Here is a tiny trained network, its code and every weight. The questions are about switching its units off for an input and a target symbol, where a switched-off unit gives its printed mean instead of its output.

import numpy as np


def w(rows, s, z=0):
    codes = np.array(rows[::2]) - 128.0
    scale = np.full(codes.shape[1], s)
    scale[-1] = z or s
    return codes * scale


def f(y):
    return y / 2 * (1 + np.tanh(0.7978845608 * (y + 0.044715 * y**3)))


def softmax(a):
    e = np.exp(a - a.max(-1, keepdims=True))
    return e / e.sum(-1, keepdims=True)


def log_softmax(a):
    a = a - a.max(-1, keepdims=True)
    return a - np.log(np.exp(a).sum(-1, keepdims=True))


def net(x, mask):
    ids = ['αεζξστ'.index(c) for c in x.split()]
    T = len(ids)
    res = E[ids] + P[:T]
    u = 0
    for l in range(2):
        q, k, v = (res @ M[l].T for M in (Q, K, V))
        z = softmax(np.where(np.tri(T) > 0, q @ k.T / 2**0.5, -1e9)) @ v
        res = res + np.where(mask[u], z, O[l][:, -1]) @ O[l][:, :-1]
        u += 1
        y = f(res @ A[l][:, :-1].T + A[l][:, -1])
        res = res + np.where(mask[u : u + 16], y, B[l][:, -1]) @ B[l][:, :-1]
        u += 16
    return log_softmax(res[-1] @ U[:, :-1].T + U[:, -1])


Q, K, V, O, A, B = {}, {}, {}, {}, {}, {}
E = w([
[156,122,163,172,59,102,154,120],'α',
[121,93,58,153,146,40,97,204],'ε',
[118,123,141,180,69,105,134,103],'ζ',
[82,186,89,66,115,253,136,105],'ξ',
[171,136,154,75,141,249,176,117],'σ',
[73,111,188,81,215,216,171,78],'τ',
],0.0067)
P = w([
[113,138,25,187,77,143,164,218],'0',
[53,84,75,199,96,179,241,220],'1',
[139,77,112,105,125,89,43,107],'2',
[142,164,212,121,191,175,49,125],'3',
[112,96,155,49,183,112,244,60],'4',
[114,196,192,69,247,165,253,54],'5',
],0.004)
Q[0] = w([
[134,111,132,161,139,2,95,146],'0.h1',
[141,138,163,143,137,184,33,171],'0.h1',
],0.041)
K[0] = w([
[114,138,36,168,59,113,106,187],'0.h1',
[103,114,118,145,131,144,253,159],'0.h1',
],0.04)
V[0] = w([
[48,114,182,111,225,162,134,100],'0.h1',
[232,108,255,191,104,100,189,133],'0.h1',
],0.014)
O[0] = w([
[132,28,126,191,81,140,104,176,250],'0.h1',
[101,146,144,2,107,47,87,178,73],'0.h1',
],0.007,0.0021)
A[0] = w([
[144,115,132,125,161,85,67,101,77],'0.n1',
[121,134,136,130,126,123,117,128,131],'0.n2',
[175,70,84,95,120,137,137,82,90],'0.n3',
[128,149,217,148,128,181,160,40,4],'0.n4',
[154,13,39,148,91,36,66,207,20],'0.n5',
[127,77,136,176,4,29,103,114,77],'0.n6',
[141,149,108,203,100,94,130,108,44],'0.n7',
[88,146,109,34,160,50,87,206,88],'0.n8',
[120,151,111,46,120,164,104,116,60],'0.n9',
[80,170,131,129,106,129,94,140,76],'0.n10',
[139,107,112,73,146,122,159,100,42],'0.n11',
[130,140,128,169,211,97,119,146,38],'0.n12',
[114,104,123,177,44,60,109,175,50],'0.n13',
[141,12,117,229,23,26,87,142,185],'0.n14',
[147,180,150,132,79,76,119,118,102],'0.n15',
[128,135,47,154,162,86,121,214,82],'0.n16',
],0.012,0.0028)
B[0] = w([
[169,129,82,118,161,96,157,38,80],'0.n1',
[124,125,126,120,129,108,142,129,110],'0.n2',
[143,131,155,146,91,180,60,154,176],'0.n3',
[67,129,124,216,120,162,90,185,178],'0.n4',
[14,117,224,213,225,191,191,174,145],'0.n5',
[165,86,178,176,68,81,196,18,96],'0.n6',
[111,8,127,133,123,62,106,115,122],'0.n7',
[145,66,80,210,58,236,150,132,163],'0.n8',
[180,17,142,89,175,141,230,124,150],'0.n9',
[143,104,122,80,118,63,143,154,76],'0.n10',
[181,119,213,111,161,149,105,140,110],'0.n11',
[237,44,125,186,155,110,146,122,116],'0.n12',
[175,97,208,179,106,136,107,17,79],'0.n13',
[242,70,26,175,85,135,177,187,250],'0.n14',
[47,198,115,90,156,110,152,121,96],'0.n15',
[129,40,72,199,118,154,117,188,164],'0.n16',
],0.012,0.0018)
Q[1] = w([
[3,148,183,21,147,167,113,170],'1.h1',
[115,145,140,152,97,145,66,177],'1.h1',
],0.025)
K[1] = w([
[45,166,56,254,81,79,184,58],'1.h1',
[144,73,50,171,139,176,114,113],'1.h1',
],0.021)
V[1] = w([
[167,207,49,188,173,124,200,76],'1.h1',
[255,198,150,128,244,204,108,120],'1.h1',
],0.0079)
O[1] = w([
[106,131,197,148,120,155,237,111,255],'1.h1',
[116,123,112,129,3,118,126,103,138],'1.h1',
],0.006,0.0031)
A[1] = w([
[132,112,180,141,151,85,180,22,76],'1.n1',
[121,199,155,54,178,10,140,102,116],'1.n2',
[83,177,142,85,141,32,129,159,110],'1.n3',
[128,146,114,122,48,64,136,77,138],'1.n4',
[183,115,125,117,121,90,126,128,43],'1.n5',
[155,153,67,82,186,50,17,83,83],'1.n6',
[76,191,189,113,135,83,114,110,94],'1.n7',
[170,78,117,111,112,103,152,145,1],'1.n8',
[120,167,116,112,132,99,130,119,161],'1.n9',
[121,151,104,109,14,45,80,91,127],'1.n10',
[181,112,127,90,100,93,152,110,84],'1.n11',
[151,69,112,26,134,108,137,131,72],'1.n12',
[119,215,114,1,110,198,137,154,186],'1.n13',
[68,138,94,144,177,51,96,184,120],'1.n14',
[52,197,141,150,126,152,96,117,151],'1.n15',
[185,106,96,79,119,161,107,127,115],'1.n16',
],0.0099,0.0057)
B[1] = w([
[99,61,150,129,112,99,114,65,122],'1.n1',
[126,138,122,153,102,2,145,174,129],'1.n2',
[101,153,139,179,144,59,132,142,125],'1.n3',
[172,150,144,120,155,115,123,86,134],'1.n4',
[102,141,180,128,97,161,178,139,120],'1.n5',
[56,212,152,133,122,175,126,138,130],'1.n6',
[94,159,83,162,122,118,134,167,130],'1.n7',
[93,167,115,106,165,105,78,112,135],'1.n8',
[124,120,217,135,136,106,137,121,130],'1.n9',
[193,214,114,122,133,142,134,112,138],'1.n10',
[99,122,160,149,149,145,111,101,123],'1.n11',
[92,178,147,177,99,157,117,124,130],'1.n12',
[127,108,139,30,128,123,105,138,250],'1.n13',
[126,125,126,175,116,170,130,117,135],'1.n14',
[82,162,156,128,140,133,114,112,153],'1.n15',
[110,119,129,155,158,118,154,134,147],'1.n16',
],0.021,0.011)
U = w([
[107,149,157,139,122,46,156,150,55],'α',
[211,190,151,141,122,118,147,73,97],'ε',
[134,76,177,134,108,116,141,72,1],'ζ',
[12,226,183,176,134,211,101,116,82],'ξ',
[131,94,191,23,132,169,91,150,191],'σ',
[190,51,5,202,115,138,154,208,246],'τ',
],0.0031,0.0039)

Each question gives the input, a string of symbols that net reads in full, and the target symbol t.
The units are the heads (2 rows each of Q, K, V and O) and the neurons (one row each of A and B). Each row of codes is followed by its name. A weight is (code - 128) times the scale printed after its matrix; where a second scale follows, it is the last column's (O, A, B and U).
mask holds one flag per unit, layer by layer, with each layer's heads first. A switched-off unit (its flag False) gives its mean, the last column of its rows in O or B, instead of its output. The means were averaged over made-up inputs and are rounded, as every weight is.
A unit's drop is (log p(t) with every unit on - log p(t) with that unit switched off) / (log p(t) with every unit on - log p(t) with every unit switched off).
The circuit of an input: a set's keep is (log p(t) with only the set's units on - log p(t) with every unit switched off) / (log p(t) with every unit on - log p(t) with every unit switched off). Starting from the 12 units with the biggest drops (on a tie, the unit counted first), units are removed one at a time, each time the one whose removal leaves the highest keep (on an exact tie, the one counted first), for as long as the keep stays at least 0.8.
units of the circuit, in order: the units of the circuit, biggest drop first
most important unit: the unit with the biggest drop
top k neurons: the k neurons with the biggest drops, biggest first
top k neurons in layer l: the k neurons of layer l with the biggest drops, biggest first
drop of u: that unit's drop, to one decimal
input ζ σ σ τ ζ ξ, target τ: units of the circuit, in order -> 0.h1, 0.n14
input ξ σ τ σ ξ, target τ: units of the circuit, in order -> 0.h1, 0.n14, 1.n13
input ζ σ α, target α: top 2 neurons -> 1.n2, 0.n15
input σ ζ ζ σ ε, target τ: most important unit -> 0.n8
input τ σ α, target ζ: top 2 neurons in layer 1 -> 1.n1, 1.n13
input σ σ ξ τ ζ ζ, target ζ: units of the circuit, in order -> 0.n6, 0.h1, 1.n1
input ε ε α σ σ ζ, target ε: top 3 neurons -> 1.n10, 0.n6, 1.n4
input τ ε ζ ζ ζ, target α: top 2 neurons in layer 0 -> 0.n14, 0.n15
input ε τ σ ζ, target ζ: units of the circuit, in order -> 0.h1, 0.n6, 1.n1
input σ ζ σ τ, target τ: top 2 neurons in layer 0 -> 0.n14, 0.n5
input α τ σ, target τ: top 2 neurons -> 0.n14, 0.n5
input σ ξ α ξ, target ξ: top 2 neurons in layer 0 -> 0.n4, 0.n14
input ε ε ξ, target ξ: top 2 neurons -> 1.n15, 0.n4
input σ α σ σ σ α, target ε: top neuron -> 1.n10
input ζ σ ζ, target α: top 3 neurons -> 1.n2, 0.n15, 0.n14
input ε σ ζ, target ξ: top 2 neurons in layer 1 -> 1.n15, 1.n13
input ξ ε σ ζ σ ε, target ξ: drop of 0.n8 -> 0.2
input σ ξ ε τ ζ, target ξ: drop of 0.n14 -> 0.1
input σ ε ε ε σ ε, target ξ: drop of 0.n11 -> 0.0
input σ σ σ σ ε, target τ: top neuron in layer 0 -> 0.n5
input σ ζ σ σ α, target ε: top 2 neurons in layer 1 -> 1.n10, 1.n4
